Each row has a hidden value. The values are split into ranges, and the group after each row names the range that its value falls in. Each part has its own value, ranges and names.
[  96  -31   -2  133  -61  -93  -73  -98   24  -41   21  169  174  155
  -57  131  -11 -170   53   51  174  111 -126  -76  -46    6  154   71
   -6   98  -84 -156 -107   60   42  -82  -79  182   -4 -128 -105 -118
  152  199  121 -211 -205  217  -65 -180 -116   11 -213] -> H
[ -54   70  227   94    1 -164  134   -2  292 -219 -286   27  172  193
   24  115  -67 -323    2  -97  -19  170 -224 -154  -60  -81   15    4
 -163  -75   46 -101 -198  -48  140  109   13  296  197 -188   83   35
   -3   96  292 -138 -123   74   14 -100   51  217   98] -> L
[-419  -39  -63  -14  407  -85  204   36 -319  206 -278  287  -89  -74
  -10 -167  138 -218  243   80  251  -95  219 -153  130   96   53  106
  337  -81  335  123 -136   13  -44  309  -68   62   36 -360  -92  116
  142  511   42  -67 -102   -9 -353 -286 -123 -260 -106] -> K
[-375  -71   76  145   64 -194  229  -52 -323  -52  -48   42  226  -63
 -311 -167   56  -70  -20  -14  126   70   82 -315  187 -101  -18  110
  328 -210 -117  102 -180    2  183  187  290  173  190 -346  -25  -87
  -68  252  425 -213  -50   51 -537 -103   68   35  -79] -> Q
[-311  -32  124  -39   12 -192  253 -183 -206 -122 -300  128  -55  228
 -261   10  170   85   82 -187  126  252   55   86 -230 -178 -260  101
   24  -83  384 -260 -340  -29  -31  -94   95  106  266 -190   35 -128
 -117  187  -70 -306   87 -100 -265  -64  359 -112   53] -> K
[ -13  107  271  -94  -66 -100   -5  -50   11  -30 -189  -97 -121  179
  159   23  305  -79  226 -140  171  278  -35  -85  -88 -154 -165 -373
  -29   37   -4  -20  -45   77 -294  179  110  254  197 -163   68 -120
  114   84  476 -209 -355   41  -64 -194   13  189  -61] -> K
[ 248   13 -126  209  -51  -24  -20   -1 -286   59  247  -68  -11 -146
  134 -255  374   22 -120  142   11 -199  -40 -170  330  123   43   59
   17  213  -15  116   53  154   23  -20  -70 -168 -168   27  -16    5
 -123  -89  -41 -104  -81   51  178  -20 -205   26 -101] -> T
[ -63 -231  158  131  298 -240  145 -152    8  -77  -33 -160  139   35
 -158 -134   67 -150   68  -73 -210 -136    2   33  -17   37  -86  105
 -104 -176  276  205 -226   79   -7   -9 -130   72   42 -107   33  -51
  -13  143 -202  -58  215 -124 -154   21  165    9   93] -> U
[ 204   59  155  314  438  169   94 -160  -21   28  181 -155 -152  -97
  -41 -270  -83 -129 -101  172   73  -20  -31 -115   11  267 -142   51
 -196  218 -118  139   90  385  223  156 -233  126 -356 -217  169   -9
   15 -365 -248 -242  -50 -104  256  -48 -308  345   93] -> U
[-159 -255 -101   86   10 -217  194  -60 -344  191 -287   74   76  286
 -278  -33   22   65   76 -233  117  139   47 -153 -140 -140 -192   55
  301 -205  427   58 -119   81 -192   65   44   57  143 -112  -19 -155
   62  545   73  -31  -59  -34 -410 -154  226 -119 -139] -> E
[ -27  305 -125 -156  225  169   68  102  -82  191 -164  353  144  -33
  245  104  374 -350  453  138  282  126  -51   -7   93    1   74 -169
   44   91  207  -98 -325 -119 -184  259  -15  117  146 -294  122  162
  190  545  255  130 -193  -99  -64 -206  -58  -15  -26] -> U
[ 132 -187 -116  334 -249  -23 -222   -6 -162  105  233 -131  117  -70
 -262  -88 -316  228 -343  -80   78  -35   -7 -203   69   30  113  204
  217  -60 -270  166   66  330  186 -131   49   61 -203   -2    3 -210
   -5   62 -146  -75  -60  104  -76   31 -161 -161 -232] -> M
[-144  107  -57  -57  382   58  256   94 -337  135  -48  165  -80    0
   12 -209   74 -289  247  338  -25  142   34 -319    0  110 -179  194
  -18  205 -113  100  -38   60   -9  260  -27  171  -45 -200  119  -93
   89  117  184  -41  -34  -33 -178 -209 -185  125 -108] -> J
[-456  -47  113  -14  197 -142   24   87 -111  -45   93  -52  195 -133
  -43 -300  280 -112   41  136 -148 -106   31   55  298  -28   51  197
   24 -154  222  180   24   20   80   30  -60   73  -28 -253  130    1
 -264   98 -146 -139   29   78 -168 -212   93 -219  186] -> J
[  43 -112   44 -376   65  103  -69  276  481  123 -166 -212  145   33
  268 -119  397 -201   15 -112 -331 -152  160  339   26 -220   38 -260
 -202 -161  416  210  228  111 -335 -153 -146  346  184 -346   75  -32
  118  264 -158  109 -150  161  344   63  337 -120  -64] -> E
[-104 -214 -120  -15   -7   54  -87  234  -39   22 -291   68  -48  -15
  278 -234  344 -371   15   -8 -185   24   40 -170  223   48  137   95
 -242   75  170  223   -2  -37 -146   22  -31  210   24   15   52  -50
  -15  106   75  202   43   14  217 -130   33   89   54] -> U
[ 197  -96  -32 -178  -52  -68   27  187 -113  164  246  174 -232  -11
 -123  437  -92   43 -340    3   96  204  224  132 -222   12 -266  -73
  312   71 -121  323   26  121 -268   49   63   99   50   17  -18  -58
  -36  -61  276 -101 -223   47  -78  -72  152 -273 -239] -> Q
[-163  124   73  326   16 -275  100  -30  -67 -180 -261  -23  120  -74
    6 -246   23 -168 -121  -99   30  -65  -67 -460  317  -16  -37   56
  146  -63 -188  122 -312  -52  170  131  321   36  279 -303 -105  102
   17  214  376 -144  146  -49 -424  -11  -37  213  -78] -> K
[ -48   47   36    2  287   49   19  -91  -86   75  -10   62   38    8
  133 -160   67 -136  282  221   35   73   13 -206 -110   32   -5   -2
  -88  114   41  -38 -213   59 -178   88 -216   96  -75 -139  123 -197
  170  185  -40  -20   -1 -101 -104  -39 -100    7 -154] -> E
[-282 -259  164    2   80 -146  215  -37 -172  -78   -2   68  185   20
 -398  140  169  -81  -22 -161   68   43  121  173  -72 -173    3   87
  223 -255  170   -1 -279   36   85   82   51  163  234 -256  -64  -91
 -126  312   97 -331  -60  -43 -374 -104  302 -297  137] -> C
[-255  -75  -68   39  347  102  -28  127 -138  102 -209  127 -104 -266
  -37 -121  266 -299  -52    7  247  -39  362  -77  379  207    1 -122
  206   -3  -65  274  -77   85    1   98   87  157  112 -362 -131  108
  118  234  160  -38  -42   47 -202 -188  -14  -83 -115] -> T
[ 239 -249   22   56  -81  310 -351   11  383 -219  251  -51  212 -323
  276  110  175 -208 -435  -97  -65 -180   98  158  141   -6  407  -98
 -128 -157 -138  165 -178   80  143 -124 -143  145  -54 -163  -96   60
    3  -60 -243    2   52  -56  342  203   49 -148   38] -> U
[ 147   16  -73  -37   82   12 -140  -62  -14   17 -173   97  172  -93
   45  -45  242 -161  -44   15  244  -21   63   26   90  -36   40 -154
  -45   59   -8   29  -92   70  114  -98  -37  164  127 -316 -217   50
  251  121   -7   -3 -108   95   18   79  156  -28 -152] -> E
[-180  125   33  -11   82 -212  159  -21 -203  144 -135  -67 -159  140
   65 -334 -167  117   -1  179   82  112  122 -445 -163 -240 -240   71
  108  104   99   35  123   82  -27   91   58  142   90 -221  133 -164
  -25    9  291 -169 -191  -52  -66  -77  -49   81 -224] -> T
[ 317  -64   69  223 -178   51 -277 -102 -170  -61   46   47   35  127
   71  199  163  -98   59  -12  317  260 -248  -84 -124   -4   55  -99
 -151  249 -143 -196 -180  142   53   39 -225   12  -87  171  -24 -190
   43   19  -13 -185 -267  -84  141 -184 -103  -14   95] -> H
[-309   90  -52 -276   71  165   13  -78  212 -186 -120   81  100 -115
  239  -39  167   27 -153 -164 -231   77   -5  258  -20   25  -55   82
 -165 -427  486   16 -229  -71  -79 -125 -137  148    7 -158  294   99
 -159   15 -472  273  342   -8  153  176  223 -226   66] -> C
[ 194  -33   65   -5  214   16  202  -81 -224   27 -263   60   39  166
   -8  -91  122   19  -46  227  117  245  -64 -473 -213 -106 -264  -22
    5  231   89 -238  -17  121  -62  104 -178  -25  -72 -116   51 -156
   68   45   60  -82 -249  -63 -107   74  131  121 -168] -> U
[ 212   22  222  450  120  -46 -201 -170  124   39  143 -170   93  115
 -204 -122   67   89    6  124  108   40 -137 -194  143  123   75  -24
  -86  349 -177 -203  -27  315 -222 -233 -127   23 -261  -62  159 -244
    8   52   54 -383 -267  118 -100 -121 -254  210 -199] -> J
[  96 -138 -121   91   67   93  -50  -24   -3  221  260  -75  345   35
 -227  -94  139   27 -106    2  184  -76   91  178  145  -42   35 -166
   51  -80  228  174  157  269   92 -149 -132  126 -139 -240   34  -18
  -31   97  -21 -152 -298  177  103  -96  139  -92  -31] -> L
[ -67 -174    2   88  320  -61  108   20  -55   68  387  -95  175  -22
 -216 -254 -108 -202   99  303 -150 -118  141  -73  110   70   16  203
  -10   44 -159  265  103  225  144  -60  -30  137 -188 -281  -10  -77
   23   28  -60 -252   -7  135 -159 -251  -71  -11 -100] -> T
[ -69 -112    6  163   74  238   19  111 -241 -118 -145  206   95 -123
  202   -5  321 -436  150  149   72  146 -185 -350  170  185  277  145
 -146  113  -63 -129 -326  -62  133  329 -261   48 -123  119  125 -110
  -75  145   19   81  -44 -119  112 -134 -203   12  214] -> L
[  85 -138  323   -2  155 -175  -37 -149  284 -184 -221 -257   71    1
  256 -201  308  -85  -62  -82 -148 -125  -19  -57  -22 -129    2 -223
 -257  -73  318   70  -93   60 -150   -8 -222   90   59 -140   16  -19
   22  -92  -70  -52  -52  -77  160  193  217   92   75] -> H
[ 215 -103  234  217  -28 -225  153  -68  -55  -21  107 -260  204  125
 -241  141 -180   37 -131  -89   24   85 -154 -221 -168 -158 -181  -35
  190 -158  -23   95  -89  154  136  189   -4   43   87  -55  112 -128
  -91  138  146 -156 -179 -131 -142   31   99   82   34] -> T
[-198 -195  152  117 -215 -201  154    8  101 -229  -78  -66  114   58
   17  -35    2 -114 -107 -205 -136    9   26 -177  -33 -196  108   58
   46 -237   88   14 -287  -75   51   55  122  167  264 -112   16 -166
 -132  151  184 -189   86  -55  -79   29  161   -5   14] -> H
[-256  -57  -79  105  -31  -41   89  -10 -195   -2   41   57  170   45
 -111 -100 -150   16 -143   70    5   33   16 -376   96   17   -3  237
  179 -164   -2  123  -91    5  230   31   91   74  -32  -67   72  -70
 -125  197  128  -76  -22   53 -234  -70 -127  -89 -184] -> U
[-353 -121   11  103  393  141  237  -66 -208 -166   -9   33  313 -166
  -12 -414  234 -277   55  210 -187  -90   13 -289  193   26   85  291
  -24 -158   44   -5 -242   -6  253  151 -128   57  -38 -374   36  -88
  -59  224 -249 -101  279  -99 -304   -1   20    7   80] -> K
[  98   75 -123  -34   -9  120 -323  -71 -238  -41 -313  300  156   46
  283  244  322 -164  129  103  248  352 -211 -212 -101   -7  -24  -10
 -184  160  178 -214 -549 -264 -130  -49 -238 -101  107  240   96  -92
   30  346 -102  319   88 -326  -40   52  171 -138   28] -> K
[ 319   68   31    5  165 -225   36 -220 -205   57 -141 -117  106  160
   28 -270  243  131   86  117   77   47 -167 -143 -124 -139 -315 -129
 -145  198  202  -90   87  230  -98  -64 -193  -67  -63 -151  -48  -53
  160  -61 -110  -63 -171   33  -45   58  179   94 -104] -> M
[-463 -174  355  112   -4 -142  151   33  221 -278  185   10   73  -23
 -202  110  -79 -306  -11  -42   16   79  134   67  133   76  194  104
   67 -224  -72  119 -183  -39  257   73  146  313   68 -245   55  -60
 -239  -41  155 -446  -47  165  -86 -298   20   -9  131] -> K
[ 363 -234 -446   52 -238    7 -238   12 -318  214 -153   97   50  166
   67   -2 -297  237 -572   12  -22   26  -59 -379 -320 -188 -117  335
   -5   67  185  149   49   95  133 -224 -227  -54  -71  288  -75 -132
   14  103 -195  290    5 -165  171  280   75 -290 -272] -> C
[ 143 -286  -34    2  134 -146    2  -54  -10   55  -16  146   94  107
 -214  179 -462  -58 -350  102  101   68  124 -154 -370 -122  -70  182
   57   -9   22  203  -55  103  240  -56 -117  173  -26  -92 -150  -18
   97  -24   36  -63 -114  -58  -68   76  199 -190 -140] -> T
[-573  275  253   21   43  -77  156  -97   76 -174  120   69  140  -65
   21    3  232   43   18   71  -75   94   -2  -55  136   38    4   86
   41 -179  247  -99 -467 -279 -157  -16    7  110  170  -57  443 -210
 -418  107  220 -203  131  -62 -180   88  -14  -33  -50] -> H
[  58   50  -27   33  -71  -39    6 -109  163 -100  -23 -136  113  -93
  360 -403  132  -11 -155   77  -44 -123   17 -217   76  -97  101 -128
 -200  -21  129  -37  117   84   83  -79 -200  177   -7 -209   57 -164
   33 -266  -43   10  -55  166  439  225  -20  183 -203] -> J
[  75  238    8   -2  235 -318  154  -70   -3   36 -149  -69  192  -50
  126 -405  155 -246  226  295  236  -62  161 -413  197 -188 -106 -335
   84  198 -257  -11   97   48   38   25  154  208  330 -633 -250  -54
  391   91  566 -177 -247  265 -184  -46   71  359 -448] -> Q
[-339  -89  161  -49  154 -115  225  -86 -189 -114  -44   -4  104   70
 -221  -70  283 -124  293  -30  117   85  105   19  157   15 -117  -21
   72 -166  191   19 -212   22  155   48  181   43   85 -247  -18   90
 -100  226    3 -275  -38   27 -308 -298  168  -90  116] -> M
[-250   91  337   52   45 -242  215  -55 -102 -209  -78  -29  -71  -16
 -204  138   80 -248   73 -151  313  272   99  -12   52  -34 -255 -216
  152 -119 -204  133 -236  -18  252  266  349  269  371 -336  -48   36
  -62  -58  472 -375 -113  -26 -252 -247  166  197  149] -> M
[ 185    8  241 -198   79  -25   32  124   28   91 -212  -81   87  -81
  -43  266  127 -134   25 -143  234  164  -19  141 -208 -207 -115 -346
  131 -142   45   89  -36  168   -7  352  -99  266  214 -268   39    8
  157  152  160   58 -389  -67   47   61  288 -146  151] -> L
[ 122 -469 -112  105  -82   15 -148  -27 -277  -24  -99  -49 -116  203
    3 -174   -9   55 -329  -52 -267   40  -50 -221 -233 -122  -20  454
  -99   59   99   59  114  216  -21 -154 -195   16 -185  125 -122 -220
  -26   86 -416  -83   89  -79  -15  -57    6 -192  -58] -> K
[-170    1   -8 -134  -57  -15   69  -70   37 -211 -145  109  113  -12
  113 -135  244 -139   24  -23   78   48   95  -93  158  -62   48  -80
 -109  -90   37  -34 -153  -31  184  -83  201  164  117 -274 -116  139
   28  -20  161 -120  -43  155  -12  -62  122    7  -70] -> Q
[-238    5  389  233  198   49  113 -115   77 -260  -72 -120  -66 -119
 -115 -196  101 -141  119  -49  -10  162  -80  -83  118  186   46   38
 -206   -7 -125 -110 -246  206   66  157  -10  205 -165 -173  277 -100
 -121 -224  -79 -243   52  -27  -23  -92 -105  202  255] -> C
[-166 -139   58  109   15 -141  257  -12 -287 -193 -115   31  -98    5
 -129  -78  -82 -130 -144   23  -22  114  169 -477  -45 -103 -152  227
  213  -11 -298   22 -279  -37  201  104  296   70  273 -203 -161 -130
  -20  153  250 -281  157 -137 -407  -41   53   43 -176] -> M
[  27 -147   30   27   -7  -99  -11 -245  174 -120 -294    4   54  356
 -173  170 -110   47  -53 -286  -68  296 -114   58 -240  109 -275  -13
 -336 -149  389    1 -293   53 -128 -317  -61  157  -24  204  187  -51
  -16  -12 -135  115  157   -6   26   56  262   82  -25] -> C
[ 185  -38 -288  245  164   34 -279  -52 -492  111 -106  168  -46  -88
  200 -120  236  -79 -150  116   62   11 -166 -253  118  173 -101  249
 -117  235  150  182 -257   -2  -42    6 -267 -250 -148  268   26   41
  -63  123 -257  270  227 -353  -24  -11  -97 -109   87] -> Q
[ 132 -287   50   51  131   14 -246   15 -378  323  354 -135 -283 -295
 -136    3  264   46  -59  -77  262  -27  311  329   26   65   19 -165
  293   26  -69  444  186  378 -313  159 -141  155 -139 -102  -22 -210
   73  -31  -48  -88 -242  -41   53 -163  -45 -236  -22] -> T
[  95 -132  163  138  123  -14  -24 -168   32 -211 -361 -159 -144 -298
  115 -322  159 -178 -121 -189  225 -117  206 -110    3 -112  135 -219
  -57   -7 -258 -113  -83  287  225  120  -67  293  216 -503 -320 -104
  364 -140  -78 -191  -15   -2  141  190   41   86  -54] -> C
[-314   52  -95   84  -74  -46  169    2  -64 -214 -258   67  150  -39
   61 -318   69 -127 -137  -12  -23  -77   82 -517  376    9   44  143
   73 -143 -107   53 -197  -88  368  -29  390   77  170 -297 -133  170
  -30  177  274 -111  108  123 -261  -12  -74   98 -215] -> M
[-100  -73 -264  -78  420  284  144  212 -245  221 -223  239  199 -112
  144 -247  427 -467  208  138  -88 -133   41 -123  190  -30  158  159
   49   -4  168   99  -87   41  -70  288 -125  172   71 -415  -45   89
  216  646   36  135  -20  -90 -183 -167  -85  -82   10] -> T
[ -27  -32   -2   86  233   98   78   90  209  -87 -204   49 -107 -344
   39  -82  -52 -159 -462  -43    0 -268  270  -51  135  146  100   63
   74  -46  -64   98 -137  143  229   -4 -132  148  101 -341 -135   88
   75  -40 -197  -81  120   24  140  274  -18 -193 -151] -> L
[ -10  -43  -89 -220  211  -27  152   15 -247   90 -122  108  -59  198
  188   15  192 -119  -20  143 -118  174   52 -273 -154  -58 -358   53
   43    7  286  224  -74 -125 -242   87  -49   -9   90   -4   49   -2
  -17  230  149   94    9 -148 -183  -72  134   12 -177] -> K
[-102   97   21  -46  144 -197  188  -46  -32   30 -226  276   80  260
  -36  137  -56 -145   92   72  187  232  -15 -234 -150 -107 -177  -18
  128   42  175  -55 -216  -93 -105   83   97  114  172 -230  -13   69
   88  312  416 -147 -190   17 -339 -197  109   38 -179] -> M
[ 178 -107  208  334  -51 -176  123 -131 -251  -34   48 -130  -82   58
 -383   76  -70  254 -320 -282  128  147 -117 -213   32   70 -276  -39
  328  -77 -181  183  -69  361  -48  204  260  -65 -142  -45   30   67
  -95  -49  266 -275 -195  -18 -440  -75  -45   76    0] -> T
[ 284 -122 -176  163  183  204 -144  137 -186  223   94   16   15 -172
   66 -234  115  -28 -268  200 -120 -142   28 -254   81  -29  138  249
  107  242 -160  108   83  267 -188   18 -158   -6 -208 -177   -1  -94
   98  221 -109   13  -64  -85  -66   61 -175 -105 -195] -> C
[   7 -188   -8   35  328  -92   90   53 -176   28  -12   66 -157 -104
  -14 -176  -17 -120 -138  173 -127  -58  187 -377  165  240 -149   96
   47  120 -148  458  -86  139 -112   96  115  -59 -215  -23  -78  170
   51 -101  212   13   48  -24 -322  -69  -62  -22 -159] -> T
[-139   76   28   86    7  -11   84  -24 -199  -67   19  116 -105 -152
  124  -74  212 -157  -19   28  161   69   38 -120  169  113   26   34
   42   11   24   94 -176  -41   98  179   58   99   28 -100   85   12
 -125  -81  133  -72   -1  -43   97  -82 -109   96   31] -> U
[ 138   57 -101  -16  158  -90  133   -3 -427  283 -139  117 -195 -154
  -76 -184  257  105   56  -30  302  -25  169  -95   91   37 -164 -159
  355  121    6  162   29  284 -253  228  134    6  -19 -325 -138   71
  272  161  187  -24 -223   62 -275  -26  -13  -78 -264] -> H
[ 166 -107   79   31  -56   72  -38  -13   34    0 -215  -37  102   12
  -75   95   84   -1 -126 -252   59   52 -170   99 -100  -14   39  -31
  -32 -155  141  -42   -9  267   76  109 -165  205  -61  -97   51  -28
   96  119 -214   46 -195   60  137   84   26 -117   71] -> U
[ 286   28  256  175  -23   19   48 -205   15 -221 -414 -112    2   16
   20 -141  305  -60  -30  -26  297  238  -22 -349 -130 -183  -71 -339
 -279  328 -211 -460 -277  134   52  -28  -65  184  224 -181  -45 -303
  159 -220  272 -260 -206  -98  167  295  216  361  -52] -> L
[ 263   -6  159  230  160 -145 -114 -118  -20 -242   27 -208   29 -203
  224 -330   97 -147 -127  312    3  -57   -7 -392   35  -87   -8   -9
 -214  325 -346 -128 -102  107  183  -66 -224  -57   36 -173 -120 -207
   61 -301 -153 -182   89 -123  132  157   54  153  -54] -> T
[ -31 -111   -3   34  -91 -239  129  -28 -279  210 -190   20 -330  355
 -291  243 -233  261 -141 -278   67  302   36 -141 -273    8 -413  135
  342 -106  263  168   -3  152 -341   22  175   53   27  147  150  -73
  -70  292  186  -45 -140  -21 -305 -206   -6 -106 -246] -> C
[-213  204  261   54  -29 -250   94 -149  203 -150  -59  -45   34  215
   49   30 -176   81  -15  -52  -19  150  -91 -196 -183 -168 -138    5
   75 -121   94 -120 -223  -46 -117   -3   70  136  182 -199  169 -111
  -68  157  218 -290  -51   -4 -244  -51  -20   44 -174] -> E
